Below are the code and all the weights of a small trained network. Each question names an input and a target symbol and asks about switching units off, where a switched-off unit gives its printed mean instead of its output.

import numpy as np


def w(rows, s, z=0):
    codes = np.array(rows[::2]) - 128.0
    scale = np.full(codes.shape[1], s)
    scale[-1] = z or s
    return codes * scale


def f(y):
    return y / 2 * (1 + np.tanh(0.7978845608 * (y + 0.044715 * y**3)))


def softmax(a):
    e = np.exp(a - a.max(-1, keepdims=True))
    return e / e.sum(-1, keepdims=True)


def log_softmax(a):
    a = a - a.max(-1, keepdims=True)
    return a - np.log(np.exp(a).sum(-1, keepdims=True))


def net(x, mask):
    ids = ['Φβζθσψ'.index(c) for c in x.split()]
    T = len(ids)
    res = E[ids] + P[:T]
    r = res
    for j in range(2):
        rows = slice(2 * j, 2 * j + 2)
        q, k, v = (r @ M[0][rows].T for M in (Q, K, V))
        z = softmax(np.where(np.tri(T) > 0, q @ k.T / 2**0.5, -1e9)) @ v
        o = O[0][rows]
        res = res + np.where(mask[j], z, o[:, -1]) @ o[:, :-1]
    y = f(res @ A[0][:, :-1].T + A[0][:, -1])
    res = res + np.where(mask[2:6], y, B[0][:, -1]) @ B[0][:, :-1]
    return log_softmax(res[-1] @ U[:, :-1].T + U[:, -1])


Q, K, V, O, A, B = {}, {}, {}, {}, {}, {}
E = w([
[128,86,141,3,65,59,199,169],'Φ',
[184,131,91,123,154,113,187,109],'β',
[165,147,155,148,184,123,90,71],'ζ',
[198,158,6,71,112,128,184,137],'θ',
[103,53,132,162,171,54,172,99],'σ',
[66,96,120,165,154,120,121,12],'ψ',
],0.018)
P = w([
[75,174,115,145,78,178,157,161],'0',
[240,94,87,86,180,85,126,71],'1',
[115,133,215,138,254,100,182,104],'2',
[133,108,181,122,82,148,24,58],'3',
[11,132,28,195,206,130,165,146],'4',
[150,83,97,105,165,120,98,64],'5',
[169,135,137,130,206,105,191,212],'6',
[152,94,144,80,126,120,63,77],'7',
],0.015)
Q[0] = w([
[110,109,69,138,122,96,84,112],'H0',
[193,56,134,53,146,124,105,60],'H0',
[47,158,103,186,40,159,76,183],'H1',
[242,20,142,78,64,118,92,2],'H1',
],0.0085)
K[0] = w([
[153,181,113,137,85,126,182,103],'H0',
[31,224,178,142,65,254,122,186],'H0',
[136,125,94,94,239,106,178,125],'H1',
[61,162,148,211,105,222,181,185],'H1',
],0.0093)
V[0] = w([
[190,159,11,243,255,103,238,199],'H0',
[81,93,52,173,167,135,135,32],'H0',
[94,33,207,156,142,99,255,123],'H1',
[93,33,53,97,116,103,164,233],'H1',
],0.0076)
O[0] = w([
[191,113,241,152,43,122,179,141,255],'H0',
[115,133,214,111,104,41,17,113,176],'H0',
[179,60,9,156,60,109,101,125,113],'H1',
[131,153,117,212,85,97,77,206,65],'H1',
],0.011,0.0072)
A[0] = w([
[198,109,185,69,164,108,154,39,206],'N0',
[207,1,105,117,98,154,66,116,5],'N1',
[92,108,189,118,139,108,157,126,153],'N2',
[99,189,199,170,129,123,210,153,159],'N3',
],0.0081,0.0026)
B[0] = w([
[191,62,79,79,138,137,128,117,255],'N0',
[66,195,206,77,206,254,192,245,158],'N1',
[160,176,100,54,63,167,217,128,172],'N2',
[105,246,88,118,128,46,192,213,170],'N3',
],0.0086,0.026)
U = w([
[77,144,189,98,238,168,139,202,4],'Φ',
[146,21,184,156,150,182,142,171,172],'β',
[166,102,140,139,139,89,127,130,112],'ζ',
[49,152,118,96,254,217,186,130,97],'θ',
[140,63,103,103,127,122,93,83,161],'σ',
[115,80,103,99,205,71,62,195,245],'ψ',
],0.0076,0.0039)

Each question gives the input, a string of symbols that net reads in full, and the target symbol t.
The units are the heads (2 rows each of Q, K, V and O) and the neurons (one row each of A and B). Each row of codes is followed by its name. A weight is (code - 128) times the scale printed after its matrix; where a second scale follows, it is the last column's (O, A, B and U).
mask holds one flag per unit, heads first, then neurons. A switched-off unit (its flag False) gives its mean, the last column of its rows in O or B, instead of its output. The means were averaged over made-up inputs and are rounded, as every weight is.
A unit's drop is (log p(t) with every unit on - log p(t) with that unit switched off) / (log p(t) with every unit on - log p(t) with every unit switched off).
The circuit of an input: a set's keep is (log p(t) with only the set's units on - log p(t) with every unit switched off) / (log p(t) with every unit on - log p(t) with every unit switched off). Starting from all 6 units, units are removed one at a time, each time the one whose removal leaves the highest keep (on an exact tie, the one counted first), for as long as the keep stays at least 0.8.
units of the circuit, in order: the units of the circuit, biggest drop first
unit that matters most: the unit with the biggest drop
heads that matter: for each layer, one digit per head in row order, 1 if its drop is at least 0.15 and else 0, layers parted by /
input σ ζ θ ζ ζ σ ζ σ, target Φ: unit that matters most	N1
input ζ σ Φ, target θ: units of the circuit, in order	[H1, N2]
input σ σ ζ ζ, target Φ: units of the circuit, in order	[N1, H1]
input θ Φ ζ σ β ζ θ, target β: units of the circuit, in order	[H1, N3, N1]
input ψ ζ ψ ζ ζ ζ ζ σ, target ψ: heads that matter	10
input β ζ σ ζ ζ ζ β σ, target β: units of the circuit, in order	[N1, H0]
input ζ ζ θ ζ θ σ, target σ: heads that matter	01
input ζ β ζ ζ ψ, target ζ: heads that matter	10
input ζ ψ ζ Φ σ, target σ: units of the circuit, in order	[N1, H1]
input β ζ Φ ζ β σ, target β: units of the circuit, in order	[H0, N1]
input Φ σ Φ ζ Φ, target β: units of the circuit, in order	[H1, N3, N1]
input Φ ζ β σ ζ σ ζ, target β: heads that matter	01
input ζ Φ β ζ σ, target ψ: heads that matter	01
input Φ β Φ ζ θ σ, target θ: heads that matter	10
input σ θ ζ ψ ψ β, target Φ: heads that matter	11
input σ Φ ζ Φ ζ σ σ Φ, target Φ: heads that matter	01
input β ζ ζ, target ζ: heads that matter	10
input ζ ζ β θ ζ θ ψ, target Φ: heads that matter	11
input β ψ Φ ζ Φ β Φ, target θ: units of the circuit, in order	[H1]
input θ σ β σ θ, target β: units of the circuit, in order	[H1, H0, N1]
input σ ζ σ θ ζ β, target Φ: heads that matter	01
input σ ζ β Φ θ ζ, target Φ: heads that matter	01
input β ψ σ, target ζ: heads that matter	10
input θ β σ Φ, target ζ: unit that matters most	H1
input ζ θ Φ β Φ, target Φ: units of the circuit, in order	[H1, N3]
input β β Φ, target ζ: units of the circuit, in order	[N1, N3, H0]
input Φ ζ β Φ ζ ζ Φ ζ, target θ: units of the circuit, in order	[H0]
input β σ σ ζ ζ, target β: heads that matter	11
input Φ β ζ ζ β, target ζ: units of the circuit, in order	[H0, N1]
input Φ ζ β, target ψ: units of the circuit, in order	[H1, N2]
